Below is a small trained network, with its code and all its weights. Each question gives an input and a class and asks what happens when units are switched off, that is, made to give their printed mean instead of their output.

import numpy as np


def w(rows, s, z=0):
    codes = np.array(rows[::2]) - 128.0
    scale = np.full(codes.shape[1], s)
    scale[-1] = z or s
    return codes * scale


def norm(h):
    return h / np.sqrt((h * h).mean(-1, keepdims=True) + 1e-5)


def f(y):
    return np.maximum(y, 0)


def log_softmax(a):
    a = a - a.max(-1, keepdims=True)
    return a - np.log(np.exp(a).sum(-1, keepdims=True))


def net(x, mask):
    res = np.array(x, float).reshape(1, 8) / 4 @ E
    u = 0
    for l in range(4):
        y = f(norm(res) @ A[l][:, :-1].T + A[l][:, -1])
        res = res + np.where(mask[u : u + 8], y, B[l][:, -1]) @ B[l][:, :-1]
        u += 8
    return log_softmax(norm(res)[-1] @ U[:, :-1].T + U[:, -1])


A, B = {}, {}
E = w([
[127,125,128,127,129,129,128,122],'x0',
[127,129,128,129,131,126,129,126],'x1',
[196,97,66,14,118,99,213,128],'x2',
[127,127,128,129,128,128,129,127],'x3',
[127,128,125,134,127,124,132,125],'x4',
[96,82,1,103,239,149,57,125],'x5',
[76,255,92,116,154,180,191,105],'x6',
[125,126,129,129,132,126,130,127],'x7',
],0.0036)
A[0] = w([
[206,104,71,11,112,87,225,112,3],'0.n0',
[45,132,144,172,116,132,89,147,105],'0.n1',
[115,127,117,128,131,129,135,129,83],'0.n2',
[191,96,72,20,113,98,226,144,139],'0.n3',
[134,41,45,130,163,113,29,113,119],'0.n4',
[110,105,69,127,252,163,118,169,85],'0.n5',
[94,244,115,91,183,174,159,94,110],'0.n6',
[249,93,248,150,66,122,134,158,169],'0.n7',
],0.0034,0.0032)
B[0] = w([
[58,135,167,253,117,168,49,183,205],'0.n0',
[178,121,144,76,161,107,160,107,185],'0.n1',
[122,133,111,112,119,130,122,118,128],'0.n2',
[214,144,127,21,111,113,121,63,253],'0.n3',
[184,121,232,203,178,169,191,146,233],'0.n4',
[74,80,115,110,93,96,102,127,214],'0.n5',
[72,119,137,160,61,76,115,123,227],'0.n6',
[32,110,84,114,97,76,101,110,252],'0.n7',
],0.0042,0.0034)
A[1] = w([
[199,119,79,44,119,95,183,136,37],'1.n0',
[135,244,157,146,53,188,209,115,99],'1.n1',
[158,111,72,82,122,94,93,119,41],'1.n2',
[253,75,54,69,145,70,169,180,5],'1.n3',
[80,220,5,105,187,215,135,126,109],'1.n4',
[35,122,113,158,81,94,96,170,69],'1.n5',
[109,161,25,107,228,230,105,113,83],'1.n6',
[133,132,40,31,87,62,183,70,109],'1.n7',
],0.0038,0.0013)
B[1] = w([
[61,159,151,254,144,136,88,165,206],'1.n0',
[156,139,175,108,231,183,143,154,238],'1.n1',
[143,119,127,142,94,131,160,95,174],'1.n2',
[107,126,134,102,108,188,125,40,213],'1.n3',
[113,80,192,112,23,61,155,134,232],'1.n4',
[96,141,113,136,121,187,156,89,206],'1.n5',
[164,74,192,134,51,77,110,137,222],'1.n6',
[207,150,173,106,151,69,126,171,253],'1.n7',
],0.0052,0.0032)
A[2] = w([
[151,171,183,155,221,165,138,154,168],'2.n0',
[140,116,103,184,221,145,91,236,4],'2.n1',
[174,83,67,102,213,217,124,88,88],'2.n2',
[106,123,162,142,51,65,74,101,21],'2.n3',
[42,133,169,198,106,142,137,170,117],'2.n4',
[177,81,170,107,234,101,178,137,197],'2.n5',
[2,120,155,141,136,135,135,138,82],'2.n6',
[153,249,121,120,223,187,171,128,132],'2.n7',
],0.0049,0.0014)
B[2] = w([
[148,67,145,121,161,129,124,151,213],'2.n0',
[175,141,163,185,177,12,135,254,160],'2.n1',
[114,144,122,157,89,232,98,82,169],'2.n2',
[105,181,43,102,156,111,157,155,253],'2.n3',
[78,114,73,155,114,198,85,107,255],'2.n4',
[157,201,104,134,110,166,98,163,206],'2.n5',
[94,118,110,176,95,196,132,109,226],'2.n6',
[127,73,242,110,165,152,194,146,203],'2.n7',
],0.005,0.0039)
A[3] = w([
[135,117,129,35,127,43,203,134,115],'3.n0',
[177,125,66,103,141,202,98,80,121],'3.n1',
[87,188,108,204,111,188,37,108,104],'3.n2',
[37,150,20,187,46,110,76,67,4],'3.n3',
[82,134,125,114,57,64,101,119,191],'3.n4',
[45,71,140,147,128,137,159,152,88],'3.n5',
[159,149,157,69,96,75,157,119,113],'3.n6',
[149,165,93,80,43,2,132,113,13],'3.n7',
],0.0053,0.0029)
B[3] = w([
[177,93,108,87,220,53,125,127,216],'3.n0',
[105,101,113,119,118,199,117,63,170],'3.n1',
[182,117,92,54,121,13,176,140,252],'3.n2',
[164,238,103,111,4,125,101,221,234],'3.n3',
[95,216,46,161,104,142,149,93,235],'3.n4',
[99,165,149,123,77,201,111,116,199],'3.n5',
[130,132,75,118,161,54,146,135,205],'3.n6',
[55,61,2,123,227,97,134,46,218],'3.n7',
],0.0054,0.0045)
U = w([
[70,194,73,144,4,125,105,157,246],'0',
[122,118,23,75,189,24,149,75,162],'1',
[54,142,243,158,128,243,162,117,20],'2',
[200,163,231,55,183,78,189,157,38],'3',
[160,75,155,202,183,94,61,210,99],'4',
[166,67,115,100,114,230,79,37,114],'5',
],0.012,0.0014)

Each question gives the input, the list of numbers given to net, and the class t.
The units are the neurons (one row each of A and B). Each row of codes is followed by its name. A weight is (code - 128) times the scale printed after its matrix; where a second scale follows, it is the last column's (A, B and U).
mask holds one flag per neuron, layer by layer. A switched-off neuron (its flag False) gives its mean, the last column of its row in B, instead of its output. The means were averaged over made-up inputs and are rounded, as every weight is.
A unit's drop is (log p(t) with every unit on - log p(t) with that unit switched off) / (log p(t) with every unit on - log p(t) with every unit switched off).
The circuit of an input: a set's keep is (log p(t) with only the set's units on - log p(t) with every unit switched off) / (log p(t) with every unit on - log p(t) with every unit switched off). Starting from the 12 units with the biggest drops (on a tie, the unit counted first), units are removed one at a time, each time the one whose removal leaves the highest keep (on an exact tie, the one counted first), for as long as the keep stays at least 0.8.
units of the circuit, in order: the units of the circuit, biggest drop first
unit that matters most: the unit with the biggest drop
k most important neurons: the k neurons with the biggest drops, biggest first
k most important neurons of layer l: the k neurons of layer l with the biggest drops, biggest first
drop of u: that unit's drop, to one decimal
input [1,-6,7,-2,6,2,0,-7], class 5: units of the circuit, in order => (0.n7, 1.n3, 3.n1)
input [3,-1,-3,-7,7,-5,2,-8], class 2: unit that matters most => 1.n1
input [8,0,-6,-1,-5,8,1,-8], class 0: 4 most important neurons of layer 1 => (1.n1, 1.n7, 1.n4, 1.n6)
input [6,-1,6,2,0,-6,0,-3], class 1: 2 most important neurons => (0.n7, 0.n4)
input [1,-5,6,0,8,6,0,6], class 5: 3 most important neurons => (1.n3, 0.n4, 0.n7)
input [5,4,6,-1,-8,1,-7,-1], class 5: 4 most important neurons => (1.n3, 1.n4, 0.n6, 0.n4)
input [0,-3,1,-3,-2,-8,-4,1], class 1: 2 most important neurons => (0.n0, 1.n0)
input [6,-7,-1,-2,4,8,-8,-3], class 4: 2 most important neurons => (2.n1, 0.n4)
input [8,1,-7,8,2,-1,1,3], class 2: 3 most important neurons => (1.n4, 0.n7, 0.n5)
input [0,-3,-2,-5,6,0,2,-8], class 2: 2 most important neurons => (0.n7, 0.n3)
input [-4,-6,4,7,-8,-5,0,-8], class 1: 2 most important neurons => (0.n7, 0.n4)
input [3,-1,-1,-7,-4,7,-4,-1], class 4: 2 most important neurons => (0.n4, 2.n1)
input [1,-3,4,3,0,-1,1,-7], class 3: 3 most important neurons => (0.n3, 0.n5, 1.n4)
input [1,-7,3,-5,2,6,-1,5], class 5: unit that matters most => 0.n4
input [-5,3,1,-2,-7,-5,4,5], class 3: 2 most important neurons => (0.n0, 1.n1)
input [5,-4,-1,0,5,5,0,-1], class 4: 2 most important neurons => (0.n4, 0.n7)
input [7,-7,-1,-4,-3,0,-5,-7], class 0: 2 most important neurons of layer 0 => (0.n7, 0.n3)
input [-1,1,5,2,-8,0,5,-7], class 3: 2 most important neurons => (1.n1, 0.n7)
input [4,-8,-1,-2,-8,-5,7,-4], class 2: drop of 0.n3 => 0.2
input [-5,-8,-7,6,-1,-7,5,-4], class 2: unit that matters most => 1.n1
input [7,2,-3,5,-6,-7,6,0], class 2: drop of 1.n1 => 0.2
input [3,2,-4,-4,-4,-7,5,-4], class 2: drop of 1.n1 => 0.6
input [-4,5,-3,2,6,6,1,-3], class 0: drop of 1.n1 => 0.4
